Here is a tiny trained network, its code and every weight. The questions are about switching its units off for an input and a target symbol, where a switched-off unit gives its printed mean instead of its output.

import numpy as np


def w(rows, s, z=0):
    codes = np.array(rows[::2]) - 128.0
    scale = np.full(codes.shape[1], s)
    scale[-1] = z or s
    return codes * scale


def f(y):
    return y / 2 * (1 + np.tanh(0.7978845608 * (y + 0.044715 * y**3)))


def softmax(a):
    e = np.exp(a - a.max(-1, keepdims=True))
    return e / e.sum(-1, keepdims=True)


def log_softmax(a):
    a = a - a.max(-1, keepdims=True)
    return a - np.log(np.exp(a).sum(-1, keepdims=True))


def net(x, mask):
    ids = ['ΓΔΣΩεημπφ'.index(c) for c in x.split()]
    T = len(ids)
    res = E[ids] + P[:T]
    u = 0
    for l in range(3):
        r = res
        for j in range(2):
            rows = slice(3 * j, 3 * j + 3)
            q, k, v = (r @ M[l][rows].T for M in (Q, K, V))
            z = softmax(np.where(np.tri(T) > 0, q @ k.T / 3**0.5, -1e9)) @ v
            o = O[l][rows]
            res = res + np.where(mask[u + j], z, o[:, -1]) @ o[:, :-1]
        u += 2
        y = f(res @ A[l][:, :-1].T + A[l][:, -1])
        res = res + np.where(mask[u : u + 4], y, B[l][:, -1]) @ B[l][:, :-1]
        u += 4
    return log_softmax(res[-1] @ U[:, :-1].T + U[:, -1])


Q, K, V, O, A, B = {}, {}, {}, {}, {}, {}
E = w([
[111,180,109,88],'Γ',
[164,115,184,132],'Δ',
[67,78,145,138],'Σ',
[70,168,123,169],'Ω',
[206,89,108,199],'ε',
[86,131,177,167],'η',
[253,164,82,131],'μ',
[192,84,138,55],'π',
[116,156,154,83],'φ',
],0.022)
P = w([
[152,148,246,129],'0',
[127,150,139,123],'1',
[127,145,130,126],'2',
[127,141,121,126],'3',
[129,138,118,128],'4',
[129,135,114,132],'5',
[130,134,108,131],'6',
[133,131,110,132],'7',
],0.012)
Q[0] = w([
[61,156,188,138],'0.h1',
[106,70,74,200],'0.h1',
[67,225,144,96],'0.h1',
[176,81,192,154],'0.h2',
[101,107,129,166],'0.h2',
[141,109,89,245],'0.h2',
],0.011)
K[0] = w([
[82,107,154,115],'0.h1',
[145,81,131,78],'0.h1',
[126,244,135,108],'0.h1',
[164,82,99,102],'0.h2',
[105,112,204,125],'0.h2',
[132,132,71,250],'0.h2',
],0.013)
V[0] = w([
[182,255,173,201],'0.h1',
[127,186,250,59],'0.h1',
[104,48,182,174],'0.h1',
[186,164,93,170],'0.h2',
[2,123,74,124],'0.h2',
[108,46,82,66],'0.h2',
],0.0064)
O[0] = w([
[195,188,81,194,247],'0.h1',
[210,167,254,139,161],'0.h1',
[148,24,160,92,98],'0.h1',
[173,243,213,176,190],'0.h2',
[165,138,99,116,3],'0.h2',
[171,30,63,118,65],'0.h2',
],0.0048,0.0055)
A[0] = w([
[101,1,61,36,4],'0.n1',
[63,124,201,45,231],'0.n2',
[55,177,163,197,140],'0.n3',
[116,160,37,159,151],'0.n4',
],0.0078,0.0021)
B[0] = w([
[134,162,150,206,201],'0.n1',
[100,140,106,87,251],'0.n2',
[62,91,122,46,253],'0.n3',
[150,56,245,79,241],'0.n4',
],0.011,0.0035)
Q[1] = w([
[168,70,238,150],'1.h1',
[127,149,180,253],'1.h1',
[104,183,66,31],'1.h1',
[113,206,46,5],'1.h2',
[35,119,85,226],'1.h2',
[191,39,142,216],'1.h2',
],0.011)
K[1] = w([
[95,99,157,232],'1.h1',
[221,255,5,203],'1.h1',
[67,97,102,89],'1.h1',
[157,239,196,92],'1.h2',
[101,49,80,92],'1.h2',
[226,35,42,134],'1.h2',
],0.0092)
V[1] = w([
[107,210,118,224],'1.h1',
[67,150,77,158],'1.h1',
[47,185,130,168],'1.h1',
[179,145,111,77],'1.h2',
[103,117,229,191],'1.h2',
[144,93,229,1],'1.h2',
],0.0083)
O[1] = w([
[124,206,135,172,194],'1.h1',
[116,106,132,173,7],'1.h1',
[172,26,200,88,122],'1.h1',
[93,81,177,41,169],'1.h2',
[81,144,182,249,254],'1.h2',
[107,1,125,185,246],'1.h2',
],0.0059,0.0051)
A[1] = w([
[33,98,151,112,114],'1.n1',
[49,198,228,96,10],'1.n2',
[146,72,2,34,226],'1.n3',
[173,205,112,206,3],'1.n4',
],0.0078,0.0051)
B[1] = w([
[109,88,63,5,255],'1.n1',
[117,64,90,113,188],'1.n2',
[227,85,133,111,141],'1.n3',
[129,36,82,86,249],'1.n4',
],0.011,0.006)
Q[2] = w([
[97,189,145,170],'2.h1',
[138,182,148,132],'2.h1',
[115,178,140,77],'2.h1',
[139,89,160,136],'2.h2',
[112,90,199,64],'2.h2',
[187,112,247,164],'2.h2',
],0.015)
K[2] = w([
[171,80,113,192],'2.h1',
[192,153,158,137],'2.h1',
[219,147,9,175],'2.h1',
[213,20,134,214],'2.h2',
[119,36,178,116],'2.h2',
[229,135,183,107],'2.h2',
],0.011)
V[2] = w([
[152,61,195,143],'2.h1',
[120,135,190,108],'2.h1',
[36,255,195,54],'2.h1',
[164,112,209,72],'2.h2',
[139,139,178,199],'2.h2',
[203,88,27,78],'2.h2',
],0.007)
O[2] = w([
[92,190,79,135,201],'2.h1',
[97,93,131,80,147],'2.h1',
[113,124,80,131,69],'2.h1',
[113,129,90,163,222],'2.h2',
[176,126,106,185,13],'2.h2',
[104,254,112,130,253],'2.h2',
],0.0071,0.0067)
A[2] = w([
[254,163,136,171,49],'2.n1',
[79,61,156,235,96],'2.n2',
[136,52,60,32,77],'2.n3',
[235,121,149,157,3],'2.n4',
],0.0074,0.0045)
B[2] = w([
[75,153,71,147,219],'2.n1',
[121,253,100,118,146],'2.n2',
[220,101,124,188,255],'2.n3',
[105,66,114,43,162],'2.n4',
],0.013,0.0088)
U = w([
[129,36,77,134,123],'Γ',
[48,92,117,123,105],'Δ',
[169,99,148,146,150],'Σ',
[208,97,148,147,117],'Ω',
[154,117,200,190,254],'ε',
[153,121,78,74,93],'η',
[170,97,77,248,111],'μ',
[143,95,149,127,129],'π',
[124,102,187,56,125],'φ',
],0.011,0.0078)

Each question gives the input, a string of symbols that net reads in full, and the target symbol t.
The units are the heads (3 rows each of Q, K, V and O) and the neurons (one row each of A and B). Each row of codes is followed by its name. A weight is (code - 128) times the scale printed after its matrix; where a second scale follows, it is the last column's (O, A, B and U).
mask holds one flag per unit, layer by layer, with each layer's heads first. A switched-off unit (its flag False) gives its mean, the last column of its rows in O or B, instead of its output. The means were averaged over made-up inputs and are rounded, as every weight is.
A unit's drop is (log p(t) with every unit on - log p(t) with that unit switched off) / (log p(t) with every unit on - log p(t) with every unit switched off).
The circuit of an input: a set's keep is (log p(t) with only the set's units on - log p(t) with every unit switched off) / (log p(t) with every unit on - log p(t) with every unit switched off). Starting from the 12 units with the biggest drops (on a tie, the unit counted first), units are removed one at a time, each time the one whose removal leaves the highest keep (on an exact tie, the one counted first), for as long as the keep stays at least 0.8.
circuit, biggest first: the units of the circuit, biggest drop first
most important unit: the unit with the biggest drop
top k neurons: the k neurons with the biggest drops, biggest first
top k neurons in layer l: the k neurons of layer l with the biggest drops, biggest first
which heads matter: for each layer, one digit per head in row order, 1 if its drop is at least 0.15 and else 0, layers parted by /
drop when u is switched off: that unit's drop, to one decimal
input μ η π π Γ, target φ: which heads matter => 11 / 01 / 00
input Ω Σ Σ μ μ Γ Γ Ω, target Γ: circuit, biggest first => [0.n3 1.n1 2.n3 1.n2]
input φ Σ Γ, target Γ: circuit, biggest first => [1.h2 0.h2]
input Σ ε η φ Γ, target Ω: top 2 neurons => [1.n3 0.n1]
input η Ω Σ η π Ω η φ, target Δ: most important unit => 1.h2
input Ω Ω Σ η φ, target ε: circuit, biggest first => [1.h2 1.n1]
input Σ π ε η φ ε π, target μ: which heads matter => 01 / 00 / 00
input Ω Σ Δ φ Ω Δ ε π, target μ: which heads matter => 11 / 00 / 00
input Δ π μ μ μ η Γ, target μ: which heads matter => 10 / 01 / 01
input Δ μ μ π Ω μ φ, target μ: which heads matter => 10 / 11 / 01
input Σ μ Ω ε μ Σ Ω φ, target Ω: top 3 neurons => [0.n1 1.n3 2.n3]
input Ω μ Γ μ Ω μ Δ, target ε: which heads matter => 00 / 00 / 00
input μ π π η, target Γ: top 3 neurons => [0.n3 1.n1 2.n3]
input Σ φ Γ, target Ω: which heads matter => 01 / 11 / 00
input φ φ μ π μ Σ Σ φ, target Γ: top 2 neurons => [0.n2 0.n1]
input Σ Γ η, target Γ: top 2 neurons => [0.n3 0.n1]
input Ω μ Ω μ μ Γ, target ε: top neuron => [1.n4]
input Δ Γ η μ π Δ Γ, target μ: top 2 neurons => [0.n1 2.n2]
input μ φ Σ Δ Ω Γ, target φ: top 2 neurons => [1.n1 1.n4]
input φ μ φ Σ φ, target Γ: top neuron in layer 1 => [1.n1]
input Σ η Ω Σ φ, target Ω: drop when 1.n3 is switched off => 0.6
input φ Δ Γ, target Γ: drop when 2.h1 is switched off => 0.1
input η π μ Σ Δ φ, target Δ: drop when 0.h2 is switched off => 0.5
